(in the rows, 128 means zero)
Facts:
fastir -dufun-> zovul; lisoflen -dufun-> denaklak; poflik -dufun-> pogroske; dedu -dufun-> pogroske; pustir -dufun-> lagra
bosar -dufun-> stida; didak -dufun-> nitrana; vistukes -dufun-> toklodruk; kozil -dufun-> toklodruk; kapin -dufun-> segradri
kepli -dufun-> kapin; grepi -dufun-> desen; fladres -dufun-> plemer; voplus -dufun-> brufone; drabre -dufun-> nitrana
driflir -dufun-> pluno; letos -dufun-> dususkin; gomom -dufun-> nitrana; gigri -dufun-> dostor; monu -dufun-> pogroske
fevu -dufun-> toklodruk; rabaplas -dufun-> giti; laklar -dufun-> voklur; nisol -dufun-> kapin; nafo -dufun-> buskel
buflom -dufun-> desen; reva -dufun-> voklur; greklal -dufun-> nitrana; trubrus -dufun-> kolol; kubrel -dufun-> braskoflos
skatun -dufun-> nitrana; pogroske -dufun-> kazil; ridu -dufun-> brufone; driskedrim -dufun-> votus; voska -dufun-> dususkin
brofak -dufun-> toklodruk; biflin -dufun-> lagra; paklos -dufun-> mugrovi; truple -dufun-> nitrana; breti -dufun-> voklur
dususkin -dufun-> brufone; todobrar -dufun-> vistukes; trogen -dufun-> zavika; nuvim -dufun-> buskel; brifek -dufun-> braskoflos
grestan -dufun-> braskoflos; grabon -dufun-> pepel; fikli -dufun-> desen; nanok -dufun-> sogradros; setisti -dufun-> moplitrul
zovul -dufun-> plemer; mimun -dufun-> paflem; bila -dufun-> brufone; pludri -dufun-> lebrak; vugak -gudra-> tatru
fastir -gudra-> sogradros; segradri -gudra-> gotis; lisoflen -gudra-> nitrana; poflik -gudra-> zavika; falur -gudra-> nitrana
moplitrul -gudra-> zavika; klegul -gudra-> nistar; dedu -gudra-> druplus; zavika -gudra-> mugrovi; pustir -gudra-> skastinuk
bosar -gudra-> vitrom; didak -gudra-> kazil; grutra -gudra-> sogradros; flokle -gudra-> skastinuk; dromus -gudra-> skastinuk
desen -gudra-> plemer; vistukes -gudra-> votus; nutal -gudra-> brufone; plemer -gudra-> skastinuk; klaloni -gudra-> vomo
kozil -gudra-> brufone; kapin -gudra-> pepel; kepli -gudra-> dromus; grepi -gudra-> paflem; danel -gudra-> mutris
sigama -gudra-> skastinuk; fladres -gudra-> buskel; giti -gudra-> braskoflos; voplus -gudra-> nistar; drabre -gudra-> lebrak
stiklena -gudra-> plemer; gradabrol -gudra-> segradri; kitrek -gudra-> dromus; lota -gudra-> plemer; draplok -gudra-> lebrak
driflir -gudra-> braskoflos; nitrana -gudra-> brufone; stida -gudra-> vomo; votus -gudra-> vomo; letos -gudra-> nitrana
nistar -gudra-> skastinuk; tatru -gudra-> gotis; truplaskir -gudra-> pusar; plefu -gudra-> paflem; ribun -gudra-> moplitrul
trafedos -gudra-> pluno; rofuno -gudra-> zavika; flomeskom -gudra-> livin; gomom -gudra-> livin; gigri -gudra-> stustu
befli -gudra-> vomo; monu -gudra-> brufone; sogradros -gudra-> mutris; fevu -gudra-> mutris; rabaplas -gudra-> mutris
laklar -gudra-> dromus; nisol -gudra-> sevel; grodo -gudra-> mutris; lebrak -gudra-> brufone; nafo -gudra-> lagra
brumafes -gudra-> mugrovi; buflom -gudra-> kidriru; pepel -gudra-> paflem; bidrebri -gudra-> grodo; plesku -gudra-> stustu
braskoflos -gudra-> vomo; reva -gudra-> paflem; toklodruk -gudra-> mugrovi; tratrik -gudra-> nistar; greklal -gudra-> lagra
sesar -gudra-> flokle; flifes -gudra-> vitrom; trubrus -gudra-> livin; denaklak -gudra-> livin; kubrel -gudra-> flokle
gidar -gudra-> mugrovi; kidriru -gudra-> buskel; skatun -gudra-> giti; kliva -gudra-> lagra; vitrom -gudra-> druplus
grusum -gudra-> buskel; pogroske -gudra-> braskoflos; kazil -gudra-> gotis; ridu -gudra-> kolol; driskedrim -gudra-> lagra
voska -gudra-> lagra; brofak -gudra-> mugrovi; gruneli -gudra-> nitrana; biflin -gudra-> plemer; paklos -gudra-> vomo
kolol -gudra-> vomo; truple -gudra-> nistar; livin -gudra-> sogradros; dostor -gudra-> moplitrul; voklur -gudra-> nitrana
breti -gudra-> pepel; pusar -gudra-> vomo; grerek -gudra-> lebrak; dususkin -gudra-> kidriru; susar -gudra-> druplus
kloga -gudra-> lebrak; todobrar -gudra-> vitrom; sevel -gudra-> vomo; trogen -gudra-> vomo; drubu -gudra-> sevel
nuvim -gudra-> flokle; plekos -gudra-> votus; lagra -gudra-> brufone; skibos -gudra-> kolol; brifek -gudra-> sogradros
stustu -gudra-> gotis; libu -gudra-> giti; brukek -gudra-> dromus; brestonis -gudra-> giti; pluno -gudra-> stustu
bugus -gudra-> kidriru; grestan -gudra-> skastinuk; grabon -gudra-> dromus; fikli -gudra-> votus; stedrek -gudra-> braskoflos
nanok -gudra-> brufone; setisti -gudra-> flokle; zovul -gudra-> kolol; gabur -gudra-> sevel; mimun -gudra-> kolol
bila -gudra-> nitrana; pludri -gudra-> sevel; vugak -vistaple-> 110; fastir -vistaple-> 110; lisoflen -vistaple-> 605
poflik -vistaple-> 110; falur -vistaple-> 605; klegul -vistaple-> 605; dedu -vistaple-> 605; pustir -vistaple-> 605
bosar -vistaple-> 110; didak -vistaple-> 110; grutra -vistaple-> 110; desen -vistaple-> 907; vistukes -vistaple-> 110
nutal -vistaple-> 110; klaloni -vistaple-> 110; kozil -vistaple-> 605; kapin -vistaple-> 110; kepli -vistaple-> 110
grepi -vistaple-> 110; danel -vistaple-> 110; sigama -vistaple-> 907; fladres -vistaple-> 110; voplus -vistaple-> 110
drabre -vistaple-> 110; stiklena -vistaple-> 605; gradabrol -vistaple-> 605; kitrek -vistaple-> 110; lota -vistaple-> 907
draplok -vistaple-> 907; driflir -vistaple-> 110; stida -vistaple-> 110; letos -vistaple-> 605; truplaskir -vistaple-> 110
plefu -vistaple-> 907; ribun -vistaple-> 110; trafedos -vistaple-> 110; rofuno -vistaple-> 605; flomeskom -vistaple-> 110
gomom -vistaple-> 110; gigri -vistaple-> 110; monu -vistaple-> 110; fevu -vistaple-> 110; rabaplas -vistaple-> 110
laklar -vistaple-> 605; nisol -vistaple-> 110; nafo -vistaple-> 907; brumafes -vistaple-> 110; buflom -vistaple-> 110
bidrebri -vistaple-> 110; plesku -vistaple-> 605; reva -vistaple-> 605; toklodruk -vistaple-> 907; tratrik -vistaple-> 110
greklal -vistaple-> 110; sesar -vistaple-> 605; flifes -vistaple-> 907; trubrus -vistaple-> 110; denaklak -vistaple-> 907
kubrel -vistaple-> 110; gidar -vistaple-> 907; skatun -vistaple-> 110; kliva -vistaple-> 605; grusum -vistaple-> 110
pogroske -vistaple-> 907; ridu -vistaple-> 907; driskedrim -vistaple-> 110; voska -vistaple-> 110; brofak -vistaple-> 907
gruneli -vistaple-> 110; biflin -vistaple-> 907; paklos -vistaple-> 605; truple -vistaple-> 110; dostor -vistaple-> 110
voklur -vistaple-> 907; breti -vistaple-> 110; grerek -vistaple-> 605; dususkin -vistaple-> 110; susar -vistaple-> 907
kloga -vistaple-> 110; todobrar -vistaple-> 110; trogen -vistaple-> 110; drubu -vistaple-> 907; nuvim -vistaple-> 907
plekos -vistaple-> 605; skibos -vistaple-> 110; brifek -vistaple-> 907; libu -vistaple-> 110; brukek -vistaple-> 605
brestonis -vistaple-> 605; bugus -vistaple-> 110; grestan -vistaple-> 110; grabon -vistaple-> 110; fikli -vistaple-> 110
stedrek -vistaple-> 907; nanok -vistaple-> 110; setisti -vistaple-> 110; zovul -vistaple-> 605; gabur -vistaple-> 110
mimun -vistaple-> 907; bila -vistaple-> 110; pludri -vistaple-> 907

Known rows:
danel: [129 136 116 136 120 150 156  75 141 164 107 119 123  88  88 133 126 102
 121 129 149 115 107 109 159 170]
nutal: [126 125 114 127 132 149 151  80 140 164 117 120 133  85  85 133 120 106
 125 136 152 120 108 100 183 168]
kitrek: [129 126  98 122 125 135 152  71 145 149 129 110 128  84 100 141 140 103
 126 133 145 130 108  90 167 164]
kapin: [141 125 131 106 109 173 140  94 135 144 156 114 137  78 100 124 165 132
 102 114 167 121 125  99 135 146]
paklos: [101 154 130 109 119 175 157  87 151 128 129 116 130 106  98 139 132 107
 121 125 140 140 124 112 165 156]
pustir: [112 144 118 104 122 152 154  81 142 121 151 120 132  99 128 133 147 112
 122 126 139 146 122 100 156 152]
sesar: [114 144 108 115 126 136 163  74 144 125 134 117 131  93 126 138 131 102
 130 125 132 134 119  92 169 161]
stiklena: [114 143 108 114 126 136 163  74 144 126 136 117 131  93 127 138 132 103
 131 125 132 134 118  93 169 160]
reva: [119 145 136 103 117 169 156  90 139 126 149 121 136  92 121 126 145 121
 115 115 148 132 127 105 147 149]
mimun: [ 93 135 138 135 118 172 149  85 166 138 104 117 133 120  73 141 136 124
 130 128 142 136 118 100 156 149]
gidar: [100 127 140 134 128 148 164  78 165 151  93 117 133  97  96 134 123 121
 138 119 143 123 104  91 151 157]
denaklak: [114 137 135 167 113 143 161  73 150 158  80 133 125 115  89 126 122 113
 134 126 136 108 114 109 143 164]
braskoflos: [135 142 134 135 121 164 153  89 145 148 128 108 132 110  61 151 134 111
 113 111 137 110 137  96 156 146]
kidriru: [127 141 130 133 137 148 162  78 143 163 124 116 126 106  82 145 119 104
 123 118 136 120 115  99 153 154]
nitrana: [144 132 179 131 156 241 159  63  94 135 160 130 133 125  21 150 127 130
 139 143 157 159 103  98 185 192]
grodo: [134 146 130 148 130 146 161  75 137 168 117 124 121 113  80 141 119 100
 120 121 133 113 118 107 147 157]
skastinuk: [130 137 114 133 135 134 157  73 141 152 137 115 127 108  92 149 130 102
 124 122 131 127 118  88 156 151]
sevel: [120 147 128 139 131 159 158  81 150 157 115 110 126 118  59 156 117  99
 122 122 131 122 122 102 165 153]

Rows:
No name comes twice in this set of rows, the named rows included.
[136 126 142 106 130 222 147  62 114 120 169 116 126 103  60 143 168 131
 129 145 165 174  98  97 159 184]  truple
[122 140 119 101 115 153 151  85 137 113 165 119 137  93 133 130 159 121
 117 119 142 139 130  93 149 146]  laklar
[119 132 147 149 105 161 149  85 144 143 116 133 131 115  97 119 148 133
 120 119 148 116 124 107 124 147]  brifek
[135 122 108 107 114 155 138  83 137 136 162 112 132  86 109 132 169 123
 110 127 156 137 119  91 146 148]  kepli
[135 137 125 132 108 167 145  82 133 159 131 126 122  96  93 122 149 115
 109 128 157 122 116 119 134 160]  fastir
[123 117 125 136 116 134 150  80 151 129 125 117 141  97 109 134 151 131
 131 117 140 118 124  74 150 145]  desen
[137 148 130 157 125 144 163  74 133 170 112 127 119 116  80 138 118  99
 120 120 132 108 120 111 143 161]  sogradros
[115 150 137 104 108 183 150  97 145 117 148 114 137 100 102 134 152 123
 110 115 147 132 139 108 152 145]  zovul
[139 138 135 130 135 149 161  82 140 160 130 114 131 100  85 143 126 108
 117 109 140 111 121  93 143 149]  segradri
[124 138 157 113 125 252 148  71 126 125 145 110 124 112  21 152 153 126
 126 145 166 169 105 112 170 187]  skatun
[108 142 131 109 132 164 153  88 134 136 142 131 139 100 113 126 124 113
 124 133 146 136 120 108 179 157]  lisoflen

The same elements again, as new rows of numbers:
Known rows:
tratrik: [132 157 126 117 125 116 104 138 123 131 126 120 136 171 114 148 140 109
 131 116 122 137 137 156 111 133]
ribun: [121 129 126 118 125 121 109 128 120 149 143 116 134 166  95 149 154 101
 140 119 123 129 133 145 112 126]
kepli: [127 142 148 132 129 108 118  91 147 126 112 111 153 175 142 134  99 112
 134 152 157 112 117 134 110 148]
flifes: [107 126 121 113 118 130 106 133 126 134 135 166 129 144 106 149 136  94
 136 134 111 140 132 158 113 119]
breti: [119 125 142 130 127 118 120  90 141 140 128 111 149 171 131 129 113 104
 139 149 151 107 115 120 113 143]
pepel: [132 153  82 145 144 165  99 123 146 128 150 137 124 125  79 152 125 106
 158 116 127 125 124 162 146 139]
dedu: [112 152 180 147  78 165  61 115 133 134 164 149 167 160  87 135  97 148
 118 194 137  99 173 107 130 109]
stiklena: [129 164 129  92 121 143  96 130 143 124 117 144 133 152 106 163 145 113
 122 136 131 142 142 149 126 112]
driflir: [129 123 134 126 109 119 109 127 134 139 134 107 163 153 130 130 117 124
 133 143 130 113 109 119 116 135]
kitrek: [133 158 128 118 125 116 104 139 124 131 124 121 135 172 113 149 140 109
 131 116 123 138 137 157 111 134]
bila: [ 78 129 142 141  46 135 126 122 146  64 149  70 118 157 141 144 129 115
 143 125 100 108 110 113 127 166]
brufone: [ 72 150  81 161  48 185 116 143 173  22 164  78  82 113 106 158 135 109
 163  94  74 120 108 145 163 174]
driskedrim: [110 143 134 121 109 127 120 114 129 128 136 118 144 169 133 118 127 118
 145 139 131  96 129 121 120 147]
truple: [115 151 127  85  77 142 115 113  55 147 143  93 185 121 168 147  96 128
 149 130 196 136 142 170 110 167]
rofuno: [115 136 129  92 120 149 101 118 138 140 135 138 131 147  89 164 160 105
 130 138 130 134 139 140 127 107]
gidar: [107 119 122 114 118 129 108 127 126 138 136 164 128 144 100 150 139  94
 137 136 112 138 132 162 113 116]
kloga: [116 147 114 109 121 128 111 140 125 132 137 125 132 172 114 123 154 108
 141 114 114 116 137 136 116 134]
susar: [108 126 121 114 117 129 106 134 126 134 134 167 129 144 109 148 136  95
 135 135 111 139 131 159 113 119]

Rows:
No name comes twice in this set of rows, the named rows included.
[110 138 194 205  47 156  18 163 116 141 196 184 200 160  67 105  52 175
 111 223 100  93 200 116 116 101]  pogroske
[ 94 133 141 134  76 132 125 112 140  95 142  92 133 163 140 130 123 117
 144 137 119 100 117 115 123 158]  voska
[113 138 125 121 121 140 100 135 119 141 138 181 121 146 116 146 128  76
 124 123 113 152 122 133 110 127]  denaklak
[124 132 137 102 104 147 102 120 153 131 126 130 160 133 123 147 123 126
 124 163 139 118 114 112 131 114]  paklos
[105 129 124  85  75 148 118 104  53 160 159  90 184 118 156 142 108 121
 157 132 195 129 138 156 113 163]  didak
[118 167  69 132 140 172 108 126 153 112 145 144 121 135  97 116 128 112
 167 118 121  97 133 154 152 150]  lagra
[138 173 178  89 102 142 153 104 120 152 122 169 127 116 142 177 148 167
 160 150 103  59 109 106 152 132]  kozil
[133 135 185 120 104 117 155  99 103 165 129 184 126 108 134 191 127 150
 167 151  93  78  97 136 132 132]  brofak
[119 125 141 129 126 119 118  95 138 139 129 112 150 170 130 131 115 105
 138 146 148 108 115 120 113 142]  fladres
[115 131 144 106 122 145 113  83 160 131 119 135 147 152 125 143 118 107
 129 169 158 111 119 114 128 122]  reva
[122 145 149 136 112 133 109 109 118 145 144 126 140 165 135 137 114  96
 128 129 140 125 112 100 113 150]  trubrus
[127 118 133 128 124 113 116 109 148 139 124 108 164 162 136 122 109 114
 135 151 145 109 103 113 115 137]  fikli
[119 131 144 129 113 123 114 107 126 139 139 112 147 164 124 139 122 113
 140 140 139 112 123 125 115 140]  bosar
[ 81  99 143 146  40 134 116 132 156  68 141 107 130 117 139 164 106 111
 131 146  92 135  91 128 124 143]  ridu
[104 150 135  95 104 155 112 105 148 119 127 141 141 151 128 132 132 122
 137 158 139  99 135 116 135 127]  lisoflen

The same elements again, as new rows of numbers:
Known rows:
nutal: [116 125 126 122 128 126 136 137 108 135 144 109 115 127 121 127 131 123
 134 124 134 142 126 144 134 142 116 115 112 138 115 105 102 101 134 135
 142 126 129 143 133 111 135 120 114 140 137 136 145 127 114 127 124]
kubrel: [106 140 120 152 114 125 135 151 153 135 104 129 152 131 112 147 136 114
  78 111 139 165 138 159 109  81 123 129  85 132 107 117 171  91 168 146
 128 126 123 138 123 169 118  66 130 124 115 128 126 119  98 136 131]
setisti: [114 125 123 145 122 125 123 139 144 128 116 125 152 131 118 145 131 137
 100 124 129 165 134 144 113  81 117 128  87 137 112 122 156  98 158 138
 133 121 125 139 123 166 126 104 123 124 114 125 123 118 120 129 131]
libu: [113 134 122 134 164 128 140 137 140 130 157 114  90 113 112 132 100 124
 140 135 133 147 153 116 146 155 121 121  95 134  97 171 100  82 129 140
 140 121 137 130 109 128 121 153 120 102 151 160 147 128 155 156 120]
kazil: [127 122 121 130 137 131 148 137 125  89 159 147 163 137 135 131 118 157
 139 132 130 120 126 136 150 130 127 129 129 134 113 111 104 120 133 136
 123 117 123 123 118 142 137 175 132 133 130 130 139  97 127 119 142]
buflom: [106 146 134 148 119 125 150 158 153 132 105 131 139 131 112 137 131 105
  91  96 141 135 135 154 124 121 125 127 111 127 106 135 142  86 154 150
 121 129 127 136 128 134 122  76 133 132 122 131 153 133  87 139 126]
skibos: [112 127 126 131 153 129 141 138 134 127 147 117 101 118 115 130 109 130
 133 130 132 145 146 125 143 141 118 122  99 135 103 156 101  88 136 139
 139 121 134 134 115 125 128 148 119 113 146 150 145 125 139 147 125]
nafo: [119 159 121 125 100 113 122 122 112 151 144 135 160 140 119 118 135 119
 160 124 145 123 112 152 124 170 126 105 172 125 115 110 123 140 116 148
 102 125 137 132 135 140 125  96 145 129 113 119 142 142 110 122 131]
drabre: [126 145 152 154 116 106 110 114 113 190  93 115 175 126 107 173 142 165
 220 110 131 125 109 138 125 148 141 103 118 126 108 170 109  80 113 127
 110 142 116 135 115  96 131 101 106 120  94 127 141 121  87 135 146]
kloga: [120 128 123 119 124 124 135 136 101 144 148 104 113 126 124 126 135 121
 142 124 136 143 122 147 132 153 117 112 117 138 116  90  98 103 129 134
 143 128 129 145 137 107 134 114 112 145 137 137 147 133 114 123 120]
trubrus: [101 118 136 130 120 105 127 163 154 130 118  89 141 131  90 152 130 124
  81 111 132  63 124 147 132 102 114 117 120 146 129 167  88  81 171 153
 130 117 139 122 113 119 140  97 114 129 133 128 135 141 128 127 129]
toklodruk: [ 81 123 124 109 110 110 130 105 126 120  91 154 107 141 112  99 109 149
 136 121 133  95 124 108 123 163 102 115 153 148 117  66 135 154 112 150
 100 101 138 138 127 136 144 184 143 166 123 147 128 148 105 108 152]
reva: [121 152 112 140 118 132 142 141 133 133 102 146 149 126 112 145 137  69
  61 110 149  81 134 150 120 129 144 134 153 117 121 155 140 117  98 142
 118 121 119 123 114 135 119 108 151 116 119 131 147 127  94 123 149]
truplaskir: [111 127 125 131 151 128 142 139 133 128 147 117 103 118 115 130 110 129
 134 130 132 145 145 126 144 142 117 122  97 135 103 152 101  89 138 139
 138 121 134 134 115 124 128 146 119 114 145 149 144 124 135 146 125]
brifek: [ 93 156 125 130  96 106 133 146 150 138 116 129 165 140  93 133 130 117
  96 111 148  71 128 160 132 125 125 114 159 128 118 166 119 122 160 164
  95 121 143 116 113 144 129  82 152 113 121 119 126 136 100 131 148]
flifes: [106 135 123 119 117 123 134 117 114 124 145 147 145 137 118 115 120 152
 144 136 138 121 132 140 146 143 116 118 147 127 111 143 113 143 138 143
 107 117 138 128 118 137 138 154 144 115 128 122 124 112 112 127 153]
vistukes: [ 87 128 123 140 142  93 126 127 164 121  73 119  94 132 115 119 107 110
 128 103 129 109 123  85  99 154 110 119 116 160  98  27 140  98 114 156
 113  99 129 138 128 137 117 165 118 187 121 183 158 175 137 138 113]
plekos: [128 134 102 123 153 134 134 123 113 128 144 133 114 114 115 139 115  91
 102 143 139  87 143 120 141 153 137 130 140 125 117 180 100 119  81 132
 136 114 126 121 103 126 126 181 139 100 141 148 139 118 140 130 149]

Rows:
No name comes twice in this set of rows, the named rows included.
[106 124 157 151 117  91 108 135 147 172  78  96 181 126  76 193 132 180
 164 110 126  50 117 137 138  99 133 107 109 139 122 238  81  63 158 141
 106 130 129 115  88  94 145 115 103 103 104 125 119 117  97 136 162]  gomom
[170 121 138 144 140 118 114 129 132 100 171 152 181 134 131 151 115  80
 110 140 121  97 110 126 120 126 140 134 154 125 140 205 111 113  86 135
 123 106 119 117 120 162 129 148 137 119  95 105 146 154 161  99 128]  dedu
[ 87 117 130 133 123  94 125 137 154 119  73 110 116 138 109 128 123 121
 104 100 128  87 116 110 105 125 107 118 121 161 114  42 127 102 137 153
 116 103 128 137 129 127 132 142 115 185 119 160 147 162 120 122 123]  fevu
[109 127 136 138 124 116 133 151 147 127 118 113 139 130 108 141 128 126
 103 110 132 112 128 143 129 112 119 122 114 138 117 150 114  89 152 146
 129 122 133 132 123 127 134 109 121 131 125 129 142 136 117 132 125]  rabaplas
[113 133 102 122 119 104 116 114 116 134  78 128 123 134 121 128 136  73
  99 112 138  58 106 109  95 158 131 121 172 147 126  28 133 138  61 141
 116 101 116 133 129 124 124 164 134 181 111 161 151 163 116 103 138]  kozil
[102 134 132 115 112 131 138 116 119 126 134 157 130 133 109 112 114 156
 137 130 137 118 136 138 147 153 114 118 147 127 120 167 123 142 126 143
 111 118 142 134 120 138 145 150 148 110 130 116 124 122 104 117 153]  gidar
[100 143 105 128 105 124 130 123 123 133 132 149 155 137 114 126 130 142
 107 139 145 152 140 157 128 103 117 122 118 127 107 123 154 141 162 146
 108 120 134 129 115 175 127 110 150 106 122 122 101 101 100 128 159]  desen
[106 116 139 123 129 137 146 139 129 124 123 133 104 124 111 126 117 142
 111 116 130 136 139 137 141 134 110 126 103 135 121 158 119  98 136 136
 142 123 133 144 125 117 145 133 121 130 138 128 140 126 109 121 133]  brumafes
[113 137 133 144 139 124 137 145 150 131 128 123 126 124 114 136 117 120
 122 115 132 138 137 130 130 133 123 123 110 132 105 157 122  86 135 145
 128 123 131 133 121 136 122 119 124 119 128 138 151 136 128 144 119]  trogen
[128 140  98 126 164 135 133 122 120 132 154 131 102 108 113 140 105  90
 109 149 139  91 149 110 142 163 140 129 138 123 111 195  96 112  72 134
 137 113 128 118  97 129 120 186 138  88 147 159 143 123 154 141 144]  brestonis
[115 141 131 145 149 123 137 143 154 131 134 120 120 121 112 137 110 117
 131 119 132 140 141 125 131 141 126 122 107 131 100 167 120  82 130 145
 130 123 133 131 116 137 118 122 124 112 132 145 154 140 138 151 115]  driflir
[109 139 121 139 116 159 108 146 160 131  91 105 177 123 115 114 145 188
  99 100 121 112 130 129 122  98 115 136 177 128 116 174 144 134  89 127
 136 133 149 148 137 143 135 153 131  83 122  77 177 122 159 146  95]  dususkin
[103 127 134 111 117 156 159 136 139 115 113 168 110 126 102 123 108 168
 107 108 134 106 142 138 145 152 119 128 128 132 135 162 147 121  99 137
 143 123 136 140 121 136 154 147 142 117 145 126 135 120 102  97 150]  moplitrul
[109 159 112 115 100 119 136 125  98 154 150 131 138 136 117 112 137 111
 145 126 152 128 122 163 133 173 125 105 161 124 112 100 115 141 127 149
 111 128 136 133 134 129 127  92 146 127 130 130 135 130  93 124 140]  voklur

